[[-42  13 -28   4]
 [-43 -16 -51 -16]
 [-57  24 -22  -6]
 [-40   8 -24  -4]
 [-27  -4 -76  -1]
 [-41 -14 -31   0]
 [-57   1 -15  -9]
 [-19  -4 -41 -20]
 [-40 -13 -72   1]]
->
[[-43 -16 -51 -16]
 [-40   8 -24  -4]
 [-41 -14 -31   0]
 [-19  -4 -41 -20]]

[[  4 -10  10 -23 -36  40   5]
 [-17   9   3   1  21  25   0]
 [  8 -12 -49  71  29 -56  -4]
 [  5  -1 -43  27  16  14 -22]
 [ -1   6 -74  46  37  14 -17]
 [  3  14  37 -48  -1   7   5]
 [  4  -7   1 -12 -27  12  32]]
->
[[-17   9   3   1  21  25   0]
 [  5  -1 -43  27  16  14 -22]
 [  3  14  37 -48  -1   7   5]]

[[-37  64 -37 -41  42  15  40  27  32 -35   8  39 -35  21  49  24]
 [  9  16 -38 -34 -79 -86 -19   4 -17  33 -48 -20   2 -83  14  -6]
 [-23 -11  15  22  -9  62 -73 -65 -66 -35 -34 -42  13  28 -22 -54]
 [ 53 -73   6 -33 -64 -11  55  15  52   8  13  50  33  -6   1  42]
 [-21 -11 -34 -76 -49 -12  35  17  26 -33 -40  47  34 -13  11   2]]
->
[[  9  16 -38 -34 -79 -86 -19   4 -17  33 -48 -20   2 -83  14  -6]
 [ 53 -73   6 -33 -64 -11  55  15  52   8  13  50  33  -6   1  42]]

[[-20   6  39]
 [ 40   7  71]
 [ 38   7  73]
 [ -7  15  42]
 [-49   5  48]
 [ 21   4  56]
 [ 41   7  66]
 [-48   6  53]
 [-16  14  55]
 [-39   6  53]
 [ 38   6  71]]
->
[[ 40   7  71]
 [ -7  15  42]
 [ 21   4  56]
 [-48   6  53]
 [-39   6  53]]

[[-58  -3 -61   2  -1  -3   0 -45   9  -2  -8   0  -8]
 [-37 -65  39  -7 -37  -1  -1 -39  -1   1  -2  -1  -4]
 [  9 -26  33 -13 -12  -6  -2  14 -16  -4  -8  -1 -10]
 [ 24  23  45 -23 -26  -5   1  -8 -33  -7 -10  -1 -16]
 [ 15  41 -12 -41 -38  -1   1 -13 -63  -2 -11   1  -8]
 [ 19  36  35 -21 -21  -6  -3   7 -26  -5 -12   0 -11]
 [ 19  14   8 -40 -55  -3  -1 -10 -62   1  -9  -2  -9]]
->
[[-37 -65  39  -7 -37  -1  -1 -39  -1   1  -2  -1  -4]
 [ 24  23  45 -23 -26  -5   1  -8 -33  -7 -10  -1 -16]
 [ 19  36  35 -21 -21  -6  -3   7 -26  -5 -12   0 -11]]

[[ 48  -2 -48  18  35  30 -54   9 -12]
 [-16 -16  -8 -16  44   8 -57  22  13]
 [ 14 -23   4  60   5   3 -22  40  10]
 [ 45  -9  -8  25  24 -12 -34  39  22]
 [-24  23 -12  31  11 -21 -61  30 -19]
 [-47   3   5  -4  54  -9 -65  14  35]
 [-11  20  14  17  43 -18 -23  40  52]
 [-28  11   6  44  -4  -4 -50  10 -20]
 [ 69 -46 -48  22  44  11 -30  20   4]]
->
[[-16 -16  -8 -16  44   8 -57  22  13]
 [ 45  -9  -8  25  24 -12 -34  39  22]
 [-47   3   5  -4  54  -9 -65  14  35]
 [-28  11   6  44  -4  -4 -50  10 -20]]

[[ 44  52]
 [-63   7]
 [-45  38]
 [ -7  55]
 [  2 -67]
 [ 72   0]
 [-69  -6]
 [-40 -57]
 [-30  -7]
 [-47   7]
 [ 13  62]]
->
[[-63   7]
 [ -7  55]
 [ 72   0]
 [-40 -57]
 [-47   7]]

[[ 14   7   8 -19  16  34  31]
 [ 11  18   9 -19   2  43   9]
 [  0   7   9 -16  -5  43   3]
 [ 15  31  88 -31 -35  43 -21]]
->
[[ 11  18   9 -19   2  43   9]
 [ 15  31  88 -31 -35  43 -21]]
---
[[-31  40  28 -32]
 [ 27  63 -11  40]
 [ 48 -30 -28 -20]
 [ -8   0  16  -7]
 [ 15  -4 -21  13]]
->
[[ 27  63 -11]
 [ 48 -30 -28]]

[[ 59  -2  22  27 -12]
 [-55 -72  44  53  50]
 [  4 -74   4 -45  15]]
->
[[-55 -72  44]
 [  4 -74   4]]

[[ 23   6   3 -42]
 [ 13  27 -29 -19]
 [-10  -6   4  18]
 [ 54 -10 -17 -54]
 [ 48  45 -65 -34]]
->
[[ 13  27 -29]
 [-10  -6   4]]

[[  9 -20  21 -34]
 [ 17 -61  54 -63]
 [-21 -11  -6  53]
 [-30 -61  20  69]]
->
[[ 17 -61  54]
 [-21 -11  -6]]

[[ 2 59 31 14]
 [ 2 38 31 33]
 [ 1 19 29 56]
 [ 3 86 13  2]
 [ 2 10 22 72]]
->
[[ 2 38 31]
 [ 1 19 29]]

[[-13  38 -27 -20 -64]
 [-36 -25 -28 -12 -21]
 [-41  34 -15  11  17]
 [  2  -8   6  -6 -29]]
->
[[-36 -25 -28]
 [-41  34 -15]]
